Here is a tiny trained network, its code and every weight. The questions are about switching its units off for an input and a class, where a switched-off unit gives its printed mean instead of its output.

import numpy as np


def w(rows, s, z=0):
    codes = np.array(rows[::2]) - 128.0
    scale = np.full(codes.shape[1], s)
    scale[-1] = z or s
    return codes * scale


def norm(h):
    return h / np.sqrt((h * h).mean(-1, keepdims=True) + 1e-5)


def f(y):
    return np.maximum(y, 0)


def log_softmax(a):
    a = a - a.max(-1, keepdims=True)
    return a - np.log(np.exp(a).sum(-1, keepdims=True))


def net(x, mask):
    res = np.array(x, float).reshape(1, 4) / 4 @ E
    u = 0
    for l in range(4):
        y = f(norm(res) @ A[l][:, :-1].T + A[l][:, -1])
        res = res + np.where(mask[u : u + 5], y, B[l][:, -1]) @ B[l][:, :-1]
        u += 5
    return log_softmax(norm(res)[-1] @ U[:, :-1].T + U[:, -1])


A, B = {}, {}
E = w([
[115,175,254,141],'x0',
[213,143,66,184],'x1',
[123,118,122,132],'x2',
[201,140,188,31],'x3',
],0.0064)
A[0] = w([
[119,131,42,92,254],'L0N0',
[76,174,178,139,61],'L0N1',
[192,197,104,126,67],'L0N2',
[198,140,166,102,79],'L0N3',
[254,143,115,217,44],'L0N4',
],0.0094,0.0006)
B[0] = w([
[171,242,175,149,231],'L0N0',
[132,186,76,146,211],'L0N1',
[18,102,133,174,190],'L0N2',
[154,105,104,193,203],'L0N3',
[38,2,118,74,253],'L0N4',
],0.0069,0.0047)
A[1] = w([
[187,107,138,52,251],'L1N0',
[203,50,153,133,172],'L1N1',
[145,253,113,234,214],'L1N2',
[82,83,236,158,104],'L1N3',
[152,193,191,255,200],'L1N4',
],0.0085,0.0022)
B[1] = w([
[76,1,235,161,197],'L1N0',
[24,69,228,134,175],'L1N1',
[184,114,174,151,254],'L1N2',
[161,219,104,74,219],'L1N3',
[216,46,119,117,232],'L1N4',
],0.0067,0.0053)
A[2] = w([
[112,159,107,199,164],'L2N0',
[95,144,188,138,222],'L2N1',
[104,57,177,116,249],'L2N2',
[118,168,148,2,188],'L2N3',
[180,116,157,170,203],'L2N4',
],0.0087,0.0014)
B[2] = w([
[176,52,211,2,187],'L2N0',
[109,69,43,141,205],'L2N1',
[198,179,9,142,254],'L2N2',
[21,95,77,184,181],'L2N3',
[139,120,184,26,213],'L2N4',
],0.0067,0.0052)
A[3] = w([
[137,19,178,254,179],'L3N0',
[113,91,86,115,166],'L3N1',
[117,210,173,154,254],'L3N2',
[160,217,148,132,168],'L3N3',
[67,111,119,210,151],'L3N4',
],0.0099,0.0031)
B[3] = w([
[52,150,202,113,255],'L3N0',
[211,159,153,117,216],'L3N1',
[190,99,64,116,148],'L3N2',
[255,119,77,118,145],'L3N3',
[105,104,98,38,184],'L3N4',
],0.009,0.0068)
U = w([
[136,88,150,66,168],'0',
[75,76,223,96,118],'1',
[38,103,80,92,161],'2',
[216,158,109,117,166],'3',
[159,177,98,137,91],'4',
[85,202,110,230,2],'5',
[87,242,106,241,11],'6',
[82,238,108,246,6],'7',
],0.013,0.0093)

Each question gives the input, the list of numbers given to net, and the class t.
The units are the neurons (one row each of A and B). Each row of codes is followed by its name. A weight is (code - 128) times the scale printed after its matrix; where a second scale follows, it is the last column's (A, B and U).
mask holds one flag per neuron, layer by layer. A switched-off neuron (its flag False) gives its mean, the last column of its row in B, instead of its output. The means were averaged over made-up inputs and are rounded, as every weight is.
A unit's drop is (log p(t) with every unit on - log p(t) with that unit switched off) / (log p(t) with every unit on - log p(t) with every unit switched off).
The circuit of an input: a set's keep is (log p(t) with only the set's units on - log p(t) with every unit switched off) / (log p(t) with every unit on - log p(t) with every unit switched off). Starting from the 12 units with the biggest drops (on a tie, the unit counted first), units are removed one at a time, each time the one whose removal leaves the highest keep (on an exact tie, the one counted first), for as long as the keep stays at least 0.8.
circuit, biggest first: the units of the circuit, biggest drop first
top k neurons: the k neurons with the biggest drops, biggest first
k most important neurons of layer l: the k neurons of layer l with the biggest drops, biggest first
input [-7,-4,-1,7], class 1: top 4 neurons	L1N0; L0N1; L1N3; L1N1
input [-1,7,-2,2], class 2: circuit, biggest first	L0N4; L0N2
input [8,-4,7,4], class 3: top 2 neurons	L0N4; L1N3
input [-6,-5,4,-6], class 1: top 3 neurons	L2N2; L0N4; L1N3
input [-7,-6,-3,-6], class 3: top 2 neurons	L1N0; L1N1
input [-6,-4,5,2], class 3: top 2 neurons	L1N0; L2N2
input [-2,2,-3,3], class 4: 4 most important neurons of layer 0	L0N2; L0N3; L0N4; L0N0
input [2,-7,7,-6], class 0: top 2 neurons	L0N4; L0N1
input [5,-2,-7,-7], class 0: most important neuron of layer 0	L0N2
input [4,5,7,8], class 1: 2 most important neurons of layer 1	L1N1; L1N0
input [4,-3,-7,-6], class 0: top 2 neurons	L2N4; L1N0
input [-7,-4,-2,7], class 1: 3 most important neurons of layer 1	L1N0; L1N3; L1N1
input [2,-6,-1,-2], class 2: top 2 neurons	L0N0; L2N3
input [-7,-6,0,-8], class 1: top 4 neurons	L2N2; L1N3; L0N4; L0N0
input [2,7,-7,-5], class 0: circuit, biggest first	L2N0
input [7,-6,-6,-2], class 3: 3 most important neurons of layer 0	L0N4; L0N1; L0N2
input [0,-4,0,1], class 2: top 2 neurons	L0N0; L2N3
input [1,8,-1,3], class 2: top 2 neurons	L0N4; L0N2
input [-7,-5,-6,4], class 3: circuit, biggest first	L0N4; L3N0
input [-1,7,-1,8], class 1: most important neuron of layer 3	L3N0
input [8,3,6,4], class 3: 2 most important neurons of layer 1	L1N3; L1N0
input [8,6,-8,-6], class 0: 2 most important neurons of layer 2	L2N4; L2N0
